Each row, then one of two labels for whether it has a hidden trait; a new part has new ones:
In the rows, zero is written as 128.
[123  99 146 104 149 124 132 160 144 125 123  85 106  88 187 134 132 107
 111 131  77 128 154 125 115 126] | (63)
[138  89 113 115 129  94  99 130 177 118 137 124  88 105 178 124 139 169
 119 119 105 135 141 121  56 126] | (63)
[133 101 113  64 157 140 140 103 180 121 153 111  67 195 159 138 125 113
 123 126 139 127 136 125  77 118] | (63)
[126 110 114  12 163 185 131 121 157 122 158 125  61 184 153 119 116 162
 131 131 151 127 185 125  65 111] | (63)
[122 103 105  74 194 156 105 138 178 143 114  95  84  31 176 165 118 143
 122 184 132 131 171 118  64 115] | (63)
[126 123 133 106 137 134 123 129 175 126 134 119 127 152 144 128 126 152
 123 124 131 129 137 129 106 124] | (63)
[126  93  70  92 179 158 102  93 203 125 137 120  55  74 169 144 126 159
 118 112 136 133 120 117  72 124] | (63)
[143 119 156  63 124 148 153 113 139 122 160 120 115 255 127 126 131  78
 124 139 148 125 150 133  85 118] | (63)
[134 108 142  96 159 115 111 147 118 139 111 122 106 156 167 113 121 171
 121 111 152 136 182 116  52 121] | (63)
[141 110 140 129 108  97 136 139 117 121 127 132 117 190 139 126 137 114
 118 132 116 129 151 124  79 131] | (63)
[130  93 166  64 168 164 143  93 141 129 116 122 155  42 145 145 129 195
 137 140  79 135 152 135  64 112] | (67)
[128  98 170  85 182 152 123  93 142 117 129 136 156  22 120  98 135 210
 140 181  93 127 155 134 112 119] | (67)
[123 127 138  85 117 146 162 144 121 116 148 108 117 152 133 128 124 119
 126 145  96 122 159 134 149 125] | (63)
[134 113 144  59 161 118  79 142 145 131 133 126 101 109 159 107 126 219
 129 130 145 139 184 123  36 114] | (63)
[118 103 208 149 166 196  68 130 133 139 152  89  81 121 107 122 129 139
 110 110 113 129 139 127  83 128] | (67)

Part 2:
[131 124 129 136 114 135 171 196 136 128 129 132 156 107 141 125 128 132
 140 140 107 119 128 114 136] | M
[113 129 125 111 125 118 121 132 125 117 140 119 144 103 137 145 172 133
 118 134 127 126 145 119 110] | M
[122 158 160  56 122 196 140 128  92  99 155 173 115 132 101  86  73 148
 131 112  94 108 149 129 110] | Z
[113  99 119 174 133 118 119 109 120 152 114 114 140 135 117  97  98 141
 148 120 138 120 127 143 125] | Z
[108 117 137 125 115  97 168 148 111 124  99 126 131 138 126 119 109 131
 141 127  98 156 134 127 142] | Z
[153 165 144  88 153 179 179 194 151 148 128  81  85 174  72 125  99 155
 160 109  57 178  85  91 135] | Z
[146 107 123 101 139 122 179 150 121 155  82 139 161 178 156 123 139 125
 137 141  60 207 140 144  97] | Z
[ 62 164 158 119 144 123  95 199  99  96  81 176 121 133 190  89 187 122
 106 122 130 158 137 147  42] | Z
[151 151 173 157 143  93 177  95 220  80 101 164 117 116 189 124 180 140
 110 130  88  92  77 162  78] | Z
[107 111 128 133 121  78 149 138 115 139 101 131 132 140 130 107  99 141
 145 124 129 142 123 129 125] | Z
[153 135 113 135 134 137 134 126 122 132 140 115 119 124 145 137 132 140
 113 116 136 126 119 100 102] | M
[118 159 141  23 100 128 180 183 128 104 124 132 156  92 139 148 169 104
 128 144  84 135 123  63 102] | M
[ 62 164 179  34 147 177 120 137 173  48 144  93  86 128 154  88  89 125
  84 144  63 226 100  63  54] | Z
[ 56 134 188  83 145  85 141 136 209  78  75 143 162 169  82 152  85 146
 152 138  97 237  94 139  83] | Z
[132 128 141 141 112 108 163 107 127 129 115 113 147 111 159 141 155 142
 110 116 122 116 147 126 124] | M
[117 120 137 119 117  87 167 168 110 112 108 133 127 132 128 132 122 118
 133 137  94 171 147 116 136] | Z

New part:
[137 127 130 126 131 118 127 119 119 117 131 132 138 255 181 123 107 109
 173 135 139 141 138 122 113 127 127 108 123 125] | <23>
[120 134 141 128 139 134 120 106 105 121 127 119 102 245 125 135 114 129
 128 136 111 132 109 166 159 124 142 114 129 126] | <32>
[126 136 143 127 126 146 121 113 155 119 125 128 144 138 113 126 109  94
 116 150 148 131 108 143 134 129 143 109 146 127] | <32>
[129 135 143 131 147 112 111 111 189 113 130 124 147 155  12 119 108  91
 128 135 131 176 143 215  94 124 130 143 122 130] | <23>
[140 124 116 119 122 124 138 120  76 124 122 128 148 209 226 131 134 148
 150 135 129 112 138  64 123 122 110  78 122 125] | <23>
[135 134 125 114 134 157 101  76 128 120 129 121 139 145 126 133 132 141
  97 121 116 106 112 132 110 122 123 126 127 128] | <32>
[138 135 140 126 130 163 113  95 166 122 124 129 105 193  94 123 106 119
  96 137 117 142 123 181  97 121 126 127 129 132] | <32>
[124 139 124 129 118 129 132 127 104 129 118 117 100 255 162 135 123 116
 117 139 131 106 116 121 152 123 134 122 131 127] | <32>
[117 126 114 134 141 138 133 113 148 125 129 124 182  97 129 128 119 120
 158 121 129 112 147 131 113 123 141 134 125 132] | <32>
[125 125 138 119 127 119 123 162 133 118 134 145  80 124 129 127 122 128
 164 151 153 121 131 152 128 127 148 100 135 132] | <23>
[137 129 126 122 127 127 126 118 127 115 126 123 162 217 182 123 126 125
 151 127 126 125 136 107 120 126 119  97 121 125] | <23>
[142 127 120 121 125 117 138  92 104 120 131 134 119 199 192 131 126 138
 160 140 136 123 148 113 114 124 122  76 124 128] | <23>
[140 126 121 123 124  97 130 120 102 123 134 132 135 162 184 127 128 144
 147 137 130 140 139 109 104 124 108  82 121 126] | <23>
[130 137 128 113 137 181 115  62 131 117 124 118 140 175 136 133 134 129
 107 122 119  95 121 117 124 121 142 139 128 127] | <32>
[129 129 136 116 129 126 125 124 134 115 130 134  98  61  15 130 132 118
  99 143 116 138 146 138 131 139 138  94 120 122] | <32>

[147 149 175  87 156 134 121 123 146 122 157 101 145 117 126 167 135 119
 122  69 149  56] | (256)
[138 125  79  72 162 139 124 115 107 121 144 120 122 146 119 142 127  95
 146  97 166  90] | (256)
[ 92 144 125 114 160 127 134 165 101 118 120 140 125 131 162 128 114  89
 112 152 129  57] | (256)
[178  83 122  73 151 156 114 100 138 131 127 142 123 136  46 151 146 148
 163  66 135 169] | (256)
[189 141 200 177 135 120 127 127 160 106 154 132 132 116 104 155 124 138
 150 117 147 165] | (265)
[ 32 121 125  94  97 125 130 110 130 132 122 145 118 152 150  93 111 168
 118  75 116 177] | (256)
[ 89 107 117 143 140 121 132 151 114 127 112 163 108 134 122 116 119 148
 126 127 133 160] | (256)
[ 20 169  59 132 149  76 149 114 130 135 185 151  76 143 178  96 107 177
 120  17 236 136] | (265)
[112 133 139 132 139 111 128 102 155 135 163 135 112 127 103 133 131 172
 137  46 177 161] | (256)
[156 147 116 103 154 132 126 125 116 104 151 117 129 139 126 149 122  90
 146 126 162  90] | (265)
[ 69 162 152 202  85  92 143 133 127  90 147 163 101 149 177  82  81 141
 143 139 145 226] | (265)
[ 82 118  63  78 137 128 128 101 112 137 136 137 106 149 123 109 127 148
 139  65 162 152] | (256)
[ 61 162 189 183 114 100 139 160 134 111 130 148 125 126 182 107 103 143
 105 134 123 106] | (256)
[ 76 164 156 128  98 118 131 121 121  97 150 122 130 148 187 113  95 108
 128 103 134 126] | (256)
[130  90 119  44 171 156 117 113 115 116 129 157 112 153  69 145 126 128
 163  53 152 148] | (265)
[138 146 186 188 125 107 134 139 146  99 149 156 112 130 128 121 104 142
 147 122 143 196] | (265)
[176 146 133 134 150 134 125 130 122 105 152 114 134 133 122 153 126  88
 149 139 154 101] | (256)
[113 164 174 161 118 108 131 117 140  98 163 125 127 134 155 129 102 134
 138  88 155 151] | (256)
[108 166 141 214  88  91 141 124 135  99 154 145 109 138 172  88  95 143
 140 146 151 212] | (265)
[ 55 143 161 123 107 111 130 107 143 125 150 132 122 135 150 105 108 169
 121  58 139 165] | (256)
[175 135 197 144 103 135 117 104 158 115 145 105 152 120 110 152 127 144
 137  98 114 148] | (265)
[ 69 126  73 113 149 124 138 160  89 121 112 160 102 150 167 101 111  93
 121 155 131 102] | (256)
[145 142 182 127 174 128 128 161 124 121 129 120 139 111 129 165 131 100
 111 131 137  32] | (256)
[184 115  71  78 179 137 124 114 116 129 143 124 110 137  88 153 142 103
 152 106 179  94] | (265)
[196 128  71  81 211 129 126 120 124 128 163 119 106 126  87 176 150 113
 148  82 177  53] | (265)
